Below are the code and all the weights of a small trained network. Each question names an input and a class and asks about switching units off, where a switched-off unit gives its printed mean instead of its output.

import numpy as np


def w(rows, s, z=0):
    codes = np.array(rows[::2]) - 128.0
    scale = np.full(codes.shape[1], s)
    scale[-1] = z or s
    return codes * scale


def f(y):
    return np.maximum(y, 0)


def log_softmax(a):
    a = a - a.max(-1, keepdims=True)
    return a - np.log(np.exp(a).sum(-1, keepdims=True))


def net(x, mask):
    res = np.array(x, float).reshape(1, 6) / 4 @ E
    y = f(res @ A[0][:, :-1].T + A[0][:, -1])
    res = res + np.where(mask, y, B[0][:, -1]) @ B[0][:, :-1]
    return log_softmax(res[-1] @ U[:, :-1].T + U[:, -1])


A, B = {}, {}
E = w([
[121,126,138,127,130,140,101,102,125,139,115,112],'x0',
[161,117,149,131,50,218,201,142,32,132,126,59],'x1',
[119,127,124,127,124,140,122,130,127,143,124,138],'x2',
[118,125,126,123,136,146,112,124,119,143,108,129],'x3',
[59,115,130,138,182,192,231,33,151,103,134,147],'x4',
[142,123,99,92,9,145,110,113,189,51,54,145],'x5',
],0.014)
A[0] = w([
[105,146,103,140,212,92,94,94,189,122,149,187,58],'neuron 0',
[67,124,110,93,203,87,94,129,200,135,151,167,207],'neuron 1',
[80,135,54,107,132,10,42,128,201,98,98,162,137],'neuron 2',
[169,121,131,64,40,121,105,167,131,131,80,114,80],'neuron 3',
[206,165,139,120,97,99,73,204,74,190,146,86,56],'neuron 4',
[115,126,118,95,69,152,148,103,144,59,68,139,26],'neuron 5',
[108,177,153,166,135,114,129,136,121,108,110,142,93],'neuron 6',
[92,115,155,161,173,162,177,118,76,136,182,100,77],'neuron 7',
[131,158,145,177,212,66,96,143,69,182,196,121,57],'neuron 8',
[154,86,142,125,135,128,145,131,186,155,71,174,89],'neuron 9',
[88,132,134,158,157,154,171,63,163,62,98,181,8],'neuron 10',
[76,138,111,99,178,86,113,93,146,111,146,161,118],'neuron 11',
[125,147,119,151,155,107,84,97,71,89,150,108,160],'neuron 12',
[105,126,167,177,203,98,113,157,84,146,163,124,163],'neuron 13',
[102,140,153,140,201,114,199,98,89,153,131,132,144],'neuron 14',
[147,128,119,132,147,137,131,136,126,138,96,144,110],'neuron 15',
],0.011,0.015)
B[0] = w([
[92,41,139,94,182,219,234,176,167,194,209,49,205],'neuron 0',
[201,154,44,90,67,98,135,22,92,82,99,78,255],'neuron 1',
[126,187,218,175,146,83,71,172,181,134,90,190,250],'neuron 2',
[200,193,121,164,164,60,96,73,101,74,35,130,193],'neuron 3',
[92,21,109,54,102,194,169,177,117,185,223,68,202],'neuron 4',
[71,4,112,111,124,189,228,194,120,210,229,45,176],'neuron 5',
[109,93,138,77,125,151,97,137,119,117,127,147,130],'neuron 6',
[113,113,202,196,165,110,116,201,199,149,84,255,201],'neuron 7',
[179,139,8,126,42,84,86,72,85,36,67,94,213],'neuron 8',
[103,152,149,178,105,120,93,121,83,133,122,160,145],'neuron 9',
[173,160,20,36,28,64,132,43,13,44,105,57,175],'neuron 10',
[104,89,43,172,99,178,158,141,154,158,136,84,192],'neuron 11',
[121,113,118,159,120,149,111,152,138,166,162,138,165],'neuron 12',
[99,113,116,65,68,181,177,141,91,125,151,52,223],'neuron 13',
[35,152,206,159,251,140,116,156,202,123,134,184,221],'neuron 14',
[136,129,165,111,67,153,101,135,142,169,110,112,129],'neuron 15',
],0.0092,0.02)
U = w([
[217,155,58,95,66,90,121,73,61,26,70,63,25],'0',
[60,50,126,99,171,195,254,128,140,200,222,62,252],'1',
[120,188,251,175,245,80,32,155,218,139,87,248,78],'2',
],0.0085,0.003)

Each question gives the input, the list of numbers given to net, and the class t.
The units are the neurons (one row each of A and B). Each row of codes is followed by its name. A weight is (code - 128) times the scale printed after its matrix; where a second scale follows, it is the last column's (A, B and U).
mask holds one flag per neuron, in row order. A switched-off neuron (its flag False) gives its mean, the last column of its row in B, instead of its output. The means were averaged over made-up inputs and are rounded, as every weight is.
A unit's drop is (log p(t) with every unit on - log p(t) with that unit switched off) / (log p(t) with every unit on - log p(t) with every unit switched off).
The circuit of an input: a set's keep is (log p(t) with only the set's units on - log p(t) with every unit switched off) / (log p(t) with every unit on - log p(t) with every unit switched off). Starting from the 12 units with the biggest drops (on a tie, the unit counted first), units are removed one at a time, each time the one whose removal leaves the highest keep (on an exact tie, the one counted first), for as long as the keep stays at least 0.8.
units of the circuit, in order: the units of the circuit, biggest drop first
most important unit: the unit with the biggest drop
top k neurons: the k neurons with the biggest drops, biggest first
drop of u: that unit's drop, to one decimal
input [-6,-6,6,7,7,5], class 0: units of the circuit, in order : (neuron 10)
input [-5,0,1,4,-2,-2], class 0: top 3 neurons : (neuron 0; neuron 5; neuron 14)
input [-7,7,0,-5,2,7], class 1: top 2 neurons : (neuron 5; neuron 1)
input [-5,0,-3,1,-3,7], class 2: units of the circuit, in order : (neuron 1; neuron 2)
input [-1,1,-5,0,4,7], class 1: top 3 neurons : (neuron 5; neuron 1; neuron 8)
input [4,8,1,2,1,7], class 1: top 4 neurons : (neuron 5; neuron 1; neuron 8; neuron 10)
input [1,8,-2,1,1,-8], class 2: top 4 neurons : (neuron 7; neuron 14; neuron 0; neuron 5)
input [-4,-6,5,8,1,2], class 0: top 3 neurons : (neuron 1; neuron 14; neuron 7)
input [0,-7,0,-3,-8,-8], class 0: top 2 neurons : (neuron 8; neuron 1)
input [5,-1,5,-2,-6,3], class 2: top 2 neurons : (neuron 2; neuron 1)
input [0,-8,2,-8,0,-4], class 0: top 4 neurons : (neuron 1; neuron 8; neuron 4; neuron 5)
input [1,-8,-5,-2,-7,-3], class 0: top 2 neurons : (neuron 8; neuron 1)
input [7,4,8,7,1,6], class 1: top 3 neurons : (neuron 5; neuron 1; neuron 8)
input [2,5,-2,-6,4,-7], class 2: most important unit : neuron 7
input [4,6,1,3,-3,0], class 1: top 4 neurons : (neuron 1; neuron 8; neuron 4; neuron 10)
input [-6,-5,3,7,7,3], class 0: top 2 neurons : (neuron 10; neuron 1)
input [3,-5,2,3,0,-8], class 0: top 4 neurons : (neuron 8; neuron 1; neuron 4; neuron 5)
input [2,-8,-8,-2,-8,-8], class 0: drop of neuron 1 : 0.9
input [0,-7,-5,2,-7,6], class 2: drop of neuron 2 : 3.1
input [7,3,3,8,4,6], class 1: units of the circuit, in order : (neuron 5)
input [-4,5,4,-4,1,4], class 1: drop of neuron 1 : 6.4
input [-8,-4,5,0,3,3], class 0: drop of neuron 1 : 0.1
